[100 = 0]
1: [123,95,97,83,87,85,95,127,93,101,106,93,102,91,91,110,93,96,122,106,98,94,108,81,87,102,105,96,93,119,85,110,86,107,99,96,98,22,104,77,124,54,85,91,78,104,95,108,126,105,91,64,112,98,121,99,114,109,92,82,91,103,83,126,119,61]
2: [140,108,126,106,96,75,115,111,109,104,101,105,116,95,90,115,109,147,110,102,81,99,99,102,100,109,96,131,91,117,41,82,105,95,94,94,104,100,127,84,100,92,136,98,122,156,91,131,80,104,93,69,131,87,89,91,90,124,97,111,163,75,126,101,122,81]
3: [93,111,110,125,104,77,90,108,136,97,95,112,108,102,90,110,113,109,88,109,94,108,115,115,64,102,93,90,91,86,50,55,116,100,91,102,87,117,108,96,96,63,85,83,116,76,89,104,122,98,77,106,129,127,80,98,86,101,84,109,111,99,92,104,108,135]
4: [112,110,105,94,106,55,85,79,103,106,103,91,101,115,84,82,86,49,103,101,112,95,74,105,53,98,86,117,76,113,124,100,106,53,125,98,106,170,78,96,89,97,116,93,99,85,115,75,91,107,117,139,116,76,88,108,120,102,116,98,184,106,108,112,91,101]
5: [111,93,109,110,113,137,89,99,113,95,86,122,115,105,101,109,113,85,102,113,101,117,109,78,88,114,98,123,91,116,87,98,111,87,104,91,106,103,83,116,79,64,143,115,96,99,112,141,92,124,116,29,96,113,103,102,104,88,113,114,95,102,61,88,103,97] : 1 3 2
6: [111,104,104,52,91,75,94,83,89,88,96,97,89,91,110,107,115,43,88,97,99,89,101,120,77,124,85,91,94,99,49,70,122,77,80,106,111,100,100,104,113,50,117,105,83,127,114,127,77,103,108,136,101,91,98,105,91,119,122,84,128,108,88,94,105,127] : 3 4 5
7: [96,105,102,90,92,150,99,84,105,124,115,106,87,105,92,87,78,88,112,92,100,100,108,109,101,100,77,88,77,77,9,85,86,99,119,111,95,116,96,94,129,192,99,100,102,123,97,80,99,109,112,90,122,114,101,113,95,105,103,95,159,98,81,95,108,87] : 2 3 6
8: [75,93,96,78,92,107,106,97,106,116,91,119,89,116,107,98,116,128,102,96,90,108,96,109,129,126,99,112,121,104,94,77,96,91,102,75,104,93,115,96,90,156,43,102,92,79,99,119,96,95,114,96,128,89,93,109,94,90,94,85,95,123,110,110,121,96] : 3 7 1
9: [111,106,91,73,83,86,98,92,103,98,100,136,64,98,103,92,104,69,97,114,104,118,114,92,72,123,112,116,95,114,112,124,124,108,91,71,85,152,104,76,115,101,64,94,91,144,100,113,84,112,106,186,125,86,90,96,75,103,126,74,79,103,92,107,108,107] : 6 8 4
10: [84,109,92,62,104,146,114,94,111,103,85,113,100,80,106,115,94,152,110,117,91,113,99,85,94,104,93,73,93,100,121,94,108,92,99,115,110,131,85,82,80,93,119,99,117,58,95,126,83,106,114,51,113,107,90,105,80,84,91,103,112,86,108,106,105,74] : 5 8 3
11: [133,116,86,100,100,79,93,102,94,93,117,82,102,123,80,96,104,151,99,98,113,105,107,84,87,107,119,103,89,115,70,92,108,94,94,105,100,114,69,97,62,134,98,96,110,127,104,86,129,85,103,117,129,84,105,77,112,86,93,100,104,88,90,117,114,119] : 3 8 2
12: [92,110,91,126,111,61,94,93,105,98,125,100,76,108,71,105,102,137,100,104,103,97,109,86,94,119,104,109,79,128,78,104,110,103,101,97,94,97,86,100,72,119,83,95,121,108,113,90,95,92,105,121,115,97,100,101,111,92,114,85,136,108,110,106,102,86] : 11 8 3
13: [107,92,105,97,109,113,104,116,105,116,112,108,101,110,84,111,86,58,111,103,84,102,99,73,156,70,86,93,92,94,113,89,111,88,102,100,95,96,94,83,116,150,53,81,93,96,102,104,93,112,92,128,109,80,104,108,93,99,109,119,155,100,129,103,84,83] : 8 12 7
14: [77,108,124,106,96,99,94,104,100,83,123,105,98,104,119,107,108,62,60,100,97,107,104,124,77,107,82,131,82,82,53,94,103,86,84,92,106,131,87,84,83,78,151,96,103,126,93,139,97,102,107,65,108,112,93,98,77,99,106,93,72,100,82,81,120,108] : 5 6 3
15: [123,102,103,96,105,121,110,110,127,101,91,96,98,82,84,93,86,80,122,86,94,108,118,67,93,120,94,101,87,116,122,60,94,96,117,104,101,57,118,86,112,118,78,99,74,85,111,126,116,104,122,126,117,97,101,101,74,108,100,91,108,92,128,93,119,119] : 13 8 1
16: [132,118,97,123,102,49,81,98,100,71,93,99,96,102,78,101,112,125,100,87,109,94,102,91,37,102,112,124,93,103,108,92,128,73,89,98,104,107,95,107,106,40,69,113,106,139,99,61,106,84,100,90,135,111,101,102,87,121,97,85,200,106,96,81,99,104] : 12 3 4
17: [105,83,106,53,89,105,90,116,108,88,76,90,92,90,106,96,117,78,77,97,109,103,104,99,144,114,82,87,87,89,59,87,116,104,104,124,104,109,103,95,117,75,129,82,94,129,114,74,83,82,112,178,72,119,111,83,100,98,91,87,200,100,70,107,85,105] : 6 13 12
18: [128,104,94,96,93,55,104,68,98,100,80,126,100,129,102,85,90,146,83,125,78,106,107,131,89,126,98,134,98,110,104,119,104,82,99,84,92,62,112,98,106,99,133,83,114,110,90,66,107,112,116,114,110,102,103,80,122,102,95,98,131,113,71,92,110,108] : 12 11 2
19: [111,85,113,79,101,81,82,77,97,92,85,84,93,89,108,89,112,111,86,114,102,88,108,88,38,98,92,138,90,112,97,91,84,88,100,129,96,70,98,84,106,133,109,111,81,100,96,36,81,104,126,88,94,115,103,98,89,94,97,127,123,108,90,120,107,96] : 18 12 11
20: [153,94,82,91,104,120,99,103,98,88,95,79,97,90,104,110,101,123,120,102,91,107,92,88,93,98,114,122,88,151,93,86,107,104,95,84,116,91,113,101,113,52,142,103,121,128,103,120,68,111,129,63,99,90,105,97,86,110,93,116,94,106,106,97,90,92] : 5 2 1
21: [106,116,102,90,103,128,100,85,116,106,108,93,88,101,72,94,76,102,78,103,95,103,103,79,99,84,106,96,77,106,119,105,130,77,89,112,94,88,85,82,87,180,98,96,116,99,103,106,95,115,120,101,90,90,87,112,69,94,97,85,123,91,118,77,106,58] : 13 12 15
22: [84,114,126,105,101,96,94,94,110,75,106,70,108,102,86,125,83,44,118,87,92,99,112,78,107,121,100,141,99,96,111,111,101,83,90,79,88,61,96,80,85,158,78,106,107,120,87,108,98,97,92,70,113,93,114,109,69,120,112,109,150,113,64,137,98,79] : 13 21 12
23: [111,88,85,102,84,131,98,118,108,126,105,123,112,116,101,94,77,136,111,100,97,94,121,109,81,85,115,89,77,114,69,116,100,104,93,99,86,105,103,84,89,121,107,113,123,97,106,103,107,113,114,100,127,106,112,69,71,85,74,95,106,104,90,109,111,92] : 11 12 10
24: [94,105,107,133,94,52,98,104,96,108,103,100,84,125,109,108,95,80,91,101,105,120,107,104,90,106,112,132,86,122,31,120,106,71,97,100,85,49,105,99,89,94,69,109,95,112,81,100,114,98,115,159,130,94,112,79,94,118,90,104,74,109,91,100,91,126] : 12 11 3
25: [79,96,115,154,103,97,83,103,94,106,93,99,91,104,116,117,90,118,113,98,96,73,91,81,168,108,119,124,106,131,104,112,109,78,101,85,112,72,106,110,102,200,94,102,100,127,89,125,80,103,107,74,140,98,99,115,112,99,104,87,122,116,80,84,103,113] : 8 22 12
26: [80,95,123,162,95,91,102,71,86,91,113,112,94,100,97,102,103,105,114,113,88,84,101,96,158,86,115,95,85,104,85,99,89,63,95,86,111,139,97,85,75,124,94,96,90,152,108,154,68,82,103,108,134,96,102,107,96,84,110,99,70,108,119,112,114,126] : 25 12 8
27: [162,103,104,82,94,98,91,94,116,78,94,98,83,118,94,94,108,90,114,93,105,100,109,82,87,94,76,84,94,124,143,100,114,86,101,125,102,95,109,87,86,110,96,86,100,108,113,69,86,98,111,39,112,123,109,108,114,100,88,118,126,105,83,102,104,116] : 19 20 5
28: [104,121,100,75,98,62,106,71,111,101,94,94,94,97,109,101,98,110,72,101,98,114,109,119,100,110,94,95,105,117,62,81,105,85,123,102,104,108,99,90,92,191,74,133,92,87,87,136,118,106,114,106,118,81,108,94,79,99,116,111,143,117,95,108,119,151] : 8 11 12
29: [103,76,92,109,101,152,86,102,110,109,97,119,86,86,100,123,117,137,105,105,96,101,123,111,127,98,102,67,85,85,83,113,104,92,86,115,98,67,105,91,118,89,73,108,89,94,91,86,80,134,100,113,109,106,121,84,81,85,90,121,104,83,71,110,93,79] : 23 10 1
30: [132,81,95,51,117,133,109,81,117,79,110,119,89,101,87,89,106,83,80,104,88,90,86,84,87,110,98,112,97,83,79,99,107,111,111,98,112,93,97,108,118,198,102,103,117,111,106,123,84,105,95,95,84,93,81,91,90,113,114,95,103,87,97,99,98,61] : 21 7 8
31: [155,74,108,79,95,77,89,91,117,107,102,115,69,98,106,88,107,119,102,99,108,113,115,69,97,133,82,95,101,90,127,109,118,109,88,59,104,142,93,85,101,112,98,112,119,113,96,80,61,82,83,166,94,79,92,98,93,101,91,76,137,113,79,112,105,80] : 9 12 11
32: [107,88,112,80,115,85,84,99,89,106,108,82,101,100,83,99,107,94,110,99,101,99,100,106,124,71,114,138,118,100,88,75,93,80,123,93,109,139,93,98,74,72,110,120,101,122,105,143,89,99,112,137,96,96,89,114,96,98,106,100,148,119,104,104,114,73] : 12 6 4
33: [113,90,90,115,104,44,79,85,106,100,106,99,115,118,100,93,101,114,111,101,95,110,99,142,123,119,104,132,95,110,116,98,106,111,104,87,108,92,89,103,118,87,98,79,101,130,97,118,126,102,89,144,107,101,91,95,98,131,99,81,57,116,107,95,108,90] : 18 12 24
34: [96,122,88,90,84,106,113,113,120,77,90,114,100,86,96,111,95,64,108,111,86,112,98,96,109,80,88,101,112,87,122,86,118,97,120,119,88,175,99,113,102,78,108,121,84,49,101,92,115,119,81,149,105,93,104,104,83,96,95,98,158,92,95,126,103,60] : 32 4 13
35: [138,103,95,89,88,102,93,86,98,99,105,94,103,119,119,101,108,88,106,115,88,97,98,61,75,124,117,117,100,112,82,108,125,76,112,108,90,131,82,92,84,166,135,110,82,130,110,130,57,117,115,107,105,73,91,102,84,62,99,92,158,120,96,89,105,39] : 21 30 32
36: [117,90,112,54,107,97,93,115,108,95,114,119,106,104,99,79,101,87,99,111,106,115,116,109,100,112,105,77,89,117,38,92,96,96,94,109,102,53,116,92,120,26,62,110,97,116,94,136,114,120,108,149,86,100,101,84,80,95,114,123,145,90,115,87,96,47] : 6 1 29
37: [97,106,95,85,121,117,123,87,115,107,104,94,97,108,97,88,90,64,82,97,111,100,92,103,106,107,99,123,97,108,84,78,95,102,105,97,108,65,111,101,101,118,112,99,130,95,98,135,81,88,84,94,121,105,86,122,91,114,106,104,114,89,114,93,104,87] : 30 15 21
38: [134,106,97,62,91,120,100,89,105,100,91,113,97,99,109,77,108,127,93,110,101,109,81,118,46,110,95,101,75,93,18,91,97,93,109,116,111,144,85,93,93,61,134,90,117,96,124,94,74,111,111,102,109,100,93,80,103,105,107,111,155,121,78,105,117,102] : 6 23 3
39: [124,99,103,157,102,86,108,83,99,116,91,118,108,105,90,86,113,131,105,93,81,100,94,98,100,126,113,107,85,111,71,135,116,112,104,74,121,154,98,85,83,47,71,89,96,163,93,97,69,92,103,108,96,107,97,103,109,80,99,86,131,108,106,109,111,134] : 12 26 11
40: [66,107,95,92,104,147,104,135,120,87,108,96,94,73,83,78,96,101,124,90,114,107,113,88,120,107,117,93,99,105,75,104,108,113,107,119,107,87,100,115,95,20,105,97,93,82,104,161,108,105,108,149,102,84,99,87,85,85,116,93,112,90,113,87,96,101] : 36 15 32
41: [87,106,98,128,102,88,95,110,111,94,110,92,74,109,123,134,102,40,104,113,95,90,95,62,104,102,101,93,83,100,81,98,100,76,86,97,109,119,125,91,89,50,84,105,102,139,112,88,103,104,114,136,135,96,96,96,94,97,102,91,12,123,147,106,95,112] : 24 26 9
42: [73,115,100,124,91,125,100,83,99,109,89,105,98,104,96,113,112,108,95,103,95,111,90,74,164,80,99,139,90,120,102,142,116,94,124,112,106,110,84,100,111,176,121,105,108,108,94,138,105,112,116,75,108,89,111,94,81,92,96,111,78,74,96,96,114,118] : 25 21 26
43: [110,114,105,74,114,113,104,80,103,107,112,102,105,112,77,81,96,93,126,106,101,125,120,101,115,104,119,183,61,115,54,90,104,108,103,84,89,20,106,117,102,137,77,103,92,112,92,84,43,121,94,143,93,86,91,111,118,105,88,93,161,110,104,92,112,77] : 37 12 13
44: [28,99,95,148,116,141,101,91,110,92,90,86,81,115,80,73,115,121,77,124,101,88,87,90,100,100,103,127,89,108,88,116,114,91,105,87,110,88,91,102,99,174,106,78,90,119,95,120,143,99,102,63,136,107,113,84,107,100,102,108,166,102,88,99,105,91] : 25 42 12
45: [118,102,100,102,99,79,97,97,106,118,107,82,108,100,82,115,89,74,113,112,105,109,113,74,93,103,118,118,81,140,34,92,132,64,96,134,100,109,99,100,87,133,102,125,91,127,95,164,92,106,105,90,123,65,95,83,116,81,117,127,169,97,117,111,97,91] : 35 2 12
46: [88,87,101,75,108,125,111,77,109,85,112,93,80,107,98,113,109,64,99,97,107,104,124,64,114,130,92,118,100,111,121,92,109,80,95,108,110,81,80,97,109,98,57,92,88,92,105,80,92,95,125,111,117,102,85,97,90,109,130,105,116,102,137,94,111,128] : 15 37 13
47: [93,96,113,114,112,122,103,99,113,101,109,104,103,96,73,88,89,53,131,102,99,124,107,59,107,96,114,124,78,97,105,83,98,91,102,93,97,58,110,102,77,150,64,89,100,73,103,128,75,81,101,63,95,98,84,125,114,73,109,106,75,102,54,111,90,119] : 37 22 15
48: [118,114,106,61,88,75,92,91,109,108,105,106,107,106,97,83,102,118,83,93,91,116,102,134,79,90,109,109,111,120,52,50,95,93,85,102,90,91,100,92,101,67,106,104,119,102,92,124,71,114,94,113,78,89,79,91,115,87,118,118,152,111,54,108,88,99] : 38 6 32
49: [106,106,112,86,94,87,82,95,102,91,101,98,106,76,108,104,88,105,83,90,102,110,100,126,99,111,93,126,105,112,107,42,93,103,117,91,89,146,96,101,95,112,110,91,99,118,98,123,115,95,100,118,101,102,118,119,116,95,122,103,134,142,83,118,115,128] : 32 48 28
50: [101,106,95,100,114,109,89,101,93,84,97,108,126,110,100,90,92,118,108,96,98,108,96,100,59,125,117,93,94,103,41,101,92,87,88,113,94,76,118,105,87,103,125,108,122,93,107,101,81,85,104,76,84,90,94,92,104,85,104,96,177,95,44,73,105,115] : 48 38 23
51: [82,112,87,84,87,120,83,87,97,108,96,102,87,100,101,108,109,21,116,96,101,92,87,96,131,94,102,90,93,128,125,99,106,83,107,91,98,105,109,91,105,200,80,92,112,117,107,103,92,109,96,114,128,68,94,104,108,75,96,88,84,109,111,105,109,129] : 13 8 42
52: [118,92,83,132,81,88,96,111,115,114,85,116,131,97,119,88,86,119,103,116,106,111,100,98,79,117,113,104,101,119,85,108,108,95,114,81,86,62,105,102,90,15,77,96,87,75,86,122,121,103,114,64,93,104,110,96,102,87,95,108,69,117,67,112,99,116] : 1 5 3
53: [110,114,104,121,99,95,106,88,99,121,113,108,97,106,86,98,84,112,143,103,98,125,99,122,127,129,101,105,92,119,90,76,102,87,109,109,105,122,97,106,88,0,101,81,100,48,101,129,106,111,93,158,97,74,106,96,97,98,71,113,150,87,137,98,111,78] : 40 32 34
54: [127,103,90,139,107,120,111,96,92,123,97,108,72,103,69,88,89,82,95,95,112,86,106,88,129,114,105,103,88,105,51,97,110,88,109,96,106,66,97,68,96,107,86,102,100,76,119,80,90,73,109,100,86,87,88,113,122,70,91,104,110,107,66,111,101,135] : 47 12 37
55: [69,118,82,78,116,120,123,95,109,83,94,98,102,105,100,81,101,90,76,111,118,80,89,114,68,96,115,180,98,121,116,105,120,91,88,92,103,98,90,113,99,108,110,92,119,125,102,124,127,94,106,82,117,105,91,106,85,135,105,98,159,142,89,105,117,78] : 37 44 49
56: [110,104,109,118,95,138,80,95,76,103,92,106,108,117,87,86,94,107,94,90,104,126,91,80,69,94,98,126,77,102,109,111,98,82,108,93,112,144,100,107,79,127,102,93,118,84,96,113,78,94,102,49,106,107,111,100,113,88,100,110,95,91,107,94,109,84] : 5 10 23
57: [82,113,88,152,111,97,118,109,99,101,97,94,87,91,89,110,89,105,106,99,93,93,97,144,104,83,88,114,94,98,54,84,119,111,118,70,97,131,103,81,102,23,72,93,134,84,103,78,116,102,93,131,122,93,87,123,109,86,95,104,133,96,118,110,115,79] : 3 53 12
58: [121,112,94,170,106,91,96,114,94,120,93,111,93,123,117,96,98,80,86,105,105,92,99,94,99,110,95,110,85,127,101,105,101,84,101,84,105,68,91,95,98,80,105,115,119,125,93,59,86,108,104,122,123,114,104,100,120,87,83,100,162,119,104,108,116,40] : 12 18 57
59: [108,115,104,46,108,93,102,103,103,105,102,110,99,81,86,124,114,146,106,97,100,92,102,100,74,111,103,87,98,89,95,86,112,100,85,118,117,121,99,84,88,133,91,101,111,93,85,132,69,88,99,95,113,107,71,108,57,98,107,107,121,127,124,85,125,124] : 10 8 28
60: [104,106,92,98,101,122,105,98,89,96,81,95,106,109,96,120,100,67,118,109,81,90,94,61,72,74,108,116,68,116,90,109,117,83,106,109,112,125,76,128,98,200,127,89,108,125,95,73,69,116,108,36,99,91,104,103,105,92,120,118,70,101,80,107,98,152] : 56 42 51
61: [81,103,83,112,112,100,103,81,111,119,93,104,115,115,109,91,114,79,81,105,102,108,108,92,121,92,112,102,97,95,59,85,88,71,109,98,94,85,117,100,96,152,113,121,105,103,95,128,74,91,111,100,103,90,89,93,126,126,115,85,105,102,73,92,102,154] : 37 28 54
62: [140,89,104,135,92,38,96,112,103,96,105,89,113,97,99,93,73,90,84,93,101,100,85,83,75,96,92,139,122,129,86,88,97,87,108,105,92,140,98,93,90,46,134,112,96,103,93,119,144,93,107,106,100,124,93,92,116,92,95,102,169,109,100,96,115,99] : 32 49 16
63: [88,113,103,89,103,122,92,102,108,104,89,127,92,74,101,117,104,136,102,88,111,99,93,71,82,108,102,70,89,101,132,105,104,88,106,92,105,124,103,92,105,124,63,90,115,119,84,113,68,109,103,37,91,110,81,96,67,103,93,64,88,95,113,83,105,138] : 59 10 56
64: [91,94,75,89,90,104,87,101,89,112,91,89,112,93,85,111,121,43,123,99,113,77,104,100,152,93,99,98,107,99,82,96,97,118,101,94,105,130,95,110,89,138,63,94,109,90,110,115,81,102,106,129,116,83,108,96,109,59,88,72,119,125,82,105,88,109] : 51 13 8
65: [125,106,100,74,70,98,91,98,90,110,95,97,67,117,100,94,115,104,89,102,97,100,107,94,109,85,117,83,102,128,106,72,113,99,82,94,100,81,100,84,80,179,92,95,103,144,100,103,63,123,88,155,101,68,124,86,90,77,91,123,95,112,115,98,111,104] : 51 21 11
66: [75,96,105,110,112,116,79,88,93,90,81,102,105,90,82,81,100,148,112,105,127,91,102,110,105,69,139,71,77,105,87,110,101,118,109,121,107,70,98,114,113,96,81,87,92,110,106,91,60,101,115,111,94,103,105,107,110,68,109,102,88,104,101,102,92,106] : 29 12 23
67: [146,89,87,108,100,102,84,91,102,102,101,102,105,95,89,104,84,172,113,100,111,120,117,79,23,119,110,109,99,89,133,98,115,112,106,80,86,154,89,116,83,89,95,104,105,83,87,90,121,96,106,44,84,116,92,104,99,80,89,102,112,110,112,101,121,55] : 56 10 23
68: [93,98,100,144,98,160,96,69,91,79,109,100,114,123,97,88,83,91,85,82,83,87,79,112,82,102,86,152,84,116,104,88,108,74,100,90,90,174,109,86,96,128,127,91,111,89,101,41,62,98,95,123,102,115,92,121,96,110,78,86,166,125,110,95,96,83] : 56 4 58
69: [110,95,101,68,99,110,85,88,87,101,105,93,81,89,70,106,125,82,105,102,98,115,106,88,187,94,83,137,86,80,78,117,104,110,94,87,98,82,102,108,103,144,30,107,109,113,96,93,139,86,101,77,113,97,82,79,85,89,96,103,71,111,76,102,110,133] : 8 64 42
70: [118,86,99,76,114,103,93,102,112,114,120,89,102,96,88,90,91,67,100,109,115,101,83,81,97,81,84,80,96,104,103,80,90,97,109,121,110,99,100,85,122,111,95,102,85,45,93,93,112,101,102,136,86,99,110,103,88,103,83,107,114,84,153,105,83,64] : 13 15 37
71: [130,105,97,85,85,102,98,96,112,98,86,97,87,98,104,112,93,129,114,113,91,105,105,47,113,123,101,121,109,94,107,102,111,98,101,101,110,73,79,107,103,184,95,95,84,127,84,100,80,101,103,103,107,86,89,79,73,91,103,110,103,103,84,114,94,61] : 30 21 35
